Below is a small trained network, with its code and all its weights. Each question gives an input and a class and asks what happens when units are switched off, that is, made to give their printed mean instead of their output.

import numpy as np


def w(rows, s, z=0):
    codes = np.array(rows[::2]) - 128.0
    scale = np.full(codes.shape[1], s)
    scale[-1] = z or s
    return codes * scale


def norm(h):
    return h / np.sqrt((h * h).mean(-1, keepdims=True) + 1e-5)


def f(y):
    return y / 2 * (1 + np.tanh(0.7978845608 * (y + 0.044715 * y**3)))


def log_softmax(a):
    a = a - a.max(-1, keepdims=True)
    return a - np.log(np.exp(a).sum(-1, keepdims=True))


def net(x, mask):
    res = np.array(x, float).reshape(1, 8) / 4 @ E
    u = 0
    for l in range(2):
        y = f(norm(res) @ A[l][:, :-1].T + A[l][:, -1])
        res = res + np.where(mask[u : u + 13], y, B[l][:, -1]) @ B[l][:, :-1]
        u += 13
    return log_softmax(norm(res)[-1] @ U[:, :-1].T + U[:, -1])


A, B = {}, {}
E = w([
[111,42,211,180,104],'x0',
[140,205,79,99,52],'x1',
[141,62,151,117,114],'x2',
[144,186,210,160,80],'x3',
[220,116,102,93,107],'x4',
[232,130,14,233,123],'x5',
[252,187,222,115,133],'x6',
[131,118,95,100,186],'x7',
],0.0019)
A[0] = w([
[103,57,152,164,158,75],'L0N1',
[58,150,103,181,166,133],'L0N2',
[109,168,89,84,178,43],'L0N3',
[130,100,160,160,156,75],'L0N4',
[119,150,217,75,186,89],'L0N5',
[205,213,76,175,130,70],'L0N6',
[90,88,117,107,64,89],'L0N7',
[98,106,180,68,93,62],'L0N8',
[86,147,83,117,163,49],'L0N9',
[148,121,194,106,48,117],'L0N10',
[108,131,37,142,208,119],'L0N11',
[84,162,197,84,100,8],'L0N12',
[195,109,2,76,116,33],'L0N13',
],0.0066,0.0013)
B[0] = w([
[185,94,97,169,136,171],'L0N1',
[119,127,60,89,108,177],'L0N2',
[125,92,121,166,120,145],'L0N3',
[178,108,120,135,144,132],'L0N4',
[153,171,149,53,63,187],'L0N5',
[151,204,105,166,106,253],'L0N6',
[129,165,105,169,95,153],'L0N7',
[84,181,112,119,129,164],'L0N8',
[139,108,76,144,118,145],'L0N9',
[83,110,138,192,180,191],'L0N10',
[85,91,101,144,179,221],'L0N11',
[85,136,173,98,180,170],'L0N12',
[126,145,141,78,245,248],'L0N13',
],0.011,0.0026)
A[1] = w([
[75,149,126,88,54,36],'L1N1',
[99,164,102,109,67,136],'L1N2',
[171,161,88,157,124,79],'L1N3',
[80,133,128,179,75,29],'L1N4',
[247,222,146,148,22,13],'L1N5',
[174,30,74,137,120,148],'L1N6',
[147,2,119,198,116,30],'L1N7',
[198,122,48,112,97,145],'L1N8',
[121,123,106,117,107,86],'L1N9',
[114,196,137,103,216,49],'L1N10',
[79,81,49,100,98,87],'L1N11',
[135,116,191,19,54,1],'L1N12',
[158,15,166,121,195,127],'L1N13',
],0.0071,0.00063)
B[1] = w([
[146,36,168,143,191,163],'L1N1',
[179,66,172,146,176,159],'L1N2',
[144,120,201,103,153,173],'L1N3',
[169,48,127,181,151,142],'L1N4',
[144,237,189,233,116,239],'L1N5',
[58,117,113,89,28,205],'L1N6',
[119,14,119,134,50,200],'L1N7',
[28,121,137,65,126,179],'L1N8',
[135,124,118,121,153,124],'L1N9',
[225,54,105,84,103,254],'L1N10',
[185,211,76,125,155,198],'L1N11',
[1,127,195,88,178,182],'L1N12',
[187,189,166,107,34,192],'L1N13',
],0.0096,0.003)
U = w([
[193,248,191,214,137,185],'0',
[159,121,154,140,47,4],'1',
[33,95,245,44,194,180],'2',
[107,129,2,103,166,111],'3',
[234,140,56,41,215,177],'4',
[103,37,45,107,9,161],'5',
[101,63,147,226,134,61],'6',
],0.0084,0.0038)

Each question gives the input, the list of numbers given to net, and the class t.
The units are the neurons (one row each of A and B). Each row of codes is followed by its name. A weight is (code - 128) times the scale printed after its matrix; where a second scale follows, it is the last column's (A, B and U).
mask holds one flag per neuron, layer by layer. A switched-off neuron (its flag False) gives its mean, the last column of its row in B, instead of its output. The means were averaged over made-up inputs and are rounded, as every weight is.
A unit's drop is (log p(t) with every unit on - log p(t) with that unit switched off) / (log p(t) with every unit on - log p(t) with every unit switched off).
The circuit of an input: a set's keep is (log p(t) with only the set's units on - log p(t) with every unit switched off) / (log p(t) with every unit on - log p(t) with every unit switched off). Starting from the 12 units with the biggest drops (on a tie, the unit counted first), units are removed one at a time, each time the one whose removal leaves the highest keep (on an exact tie, the one counted first), for as long as the keep stays at least 0.8.
units of the circuit, in order: the units of the circuit, biggest drop first
most important unit: the unit with the biggest drop
k most important neurons: the k neurons with the biggest drops, biggest first
k most important neurons of layer l: the k neurons of layer l with the biggest drops, biggest first
drop when u is switched off: that unit's drop, to one decimal
input [-4,-7,1,5,6,-3,4,-8], class 2: units of the circuit, in order => [L1N12 L0N5]
input [-1,3,4,-1,4,3,-8,2], class 4: units of the circuit, in order => [L0N13]
input [5,1,5,2,-4,-6,-7,2], class 6: 2 most important neurons => [L0N13 L0N7]
input [2,7,2,5,-3,-2,0,-1], class 2: 3 most important neurons => [L0N12 L1N5 L0N6]
input [1,8,7,-4,2,0,-2,-2], class 4: units of the circuit, in order => [L0N13 L1N10]
input [-3,-1,7,5,-6,7,-7,-1], class 5: 2 most important neurons of layer 1 => [L1N6 L1N7]
input [4,-3,2,-6,-4,-2,4,1], class 0: 3 most important neurons => [L0N5 L1N5 L0N1]
input [-1,-2,3,0,-1,-1,0,-4], class 5: 3 most important neurons of layer 0 => [L0N10 L0N12 L0N6]
input [4,5,2,-5,3,-6,-3,-4], class 6: units of the circuit, in order => [L0N13 L1N4 L0N10]
input [7,5,-2,6,8,-5,-4,-4], class 6: 4 most important neurons => [L0N10 L0N13 L0N7 L1N4]
input [6,-8,2,-6,-1,-4,5,-8], class 1: 3 most important neurons => [L0N1 L0N6 L1N13]
input [-6,-6,-6,-2,7,-6,7,-2], class 2: 2 most important neurons => [L1N12 L0N6]
input [-5,-3,-4,8,0,-3,-7,1], class 3: 2 most important neurons of layer 0 => [L0N2 L0N9]
input [3,5,6,0,1,0,0,-2], class 6: units of the circuit, in order => [L0N10]
input [2,-8,5,6,-4,0,2,3], class 1: 4 most important neurons => [L0N1 L0N6 L0N4 L1N13]
input [-7,-1,5,-8,8,-8,4,-2], class 2: 2 most important neurons => [L1N12 L0N5]
input [-4,6,5,2,4,-4,-6,-7], class 4: 2 most important neurons of layer 0 => [L0N5 L0N6]
input [2,-5,-7,-1,3,-4,-8,0], class 5: drop when L1N6 is switched off => 0.1
input [-1,-8,6,-7,2,6,-5,1], class 5: drop when L1N7 is switched off => 0.2
input [-1,6,1,5,-4,-4,6,1], class 2: most important unit => L0N12
input [1,5,-8,-6,7,4,-4,-8], class 4: drop when L0N13 is switched off => 1.7
input [6,-5,5,-1,2,5,0,-4], class 5: drop when L0N13 is switched off => 0.0
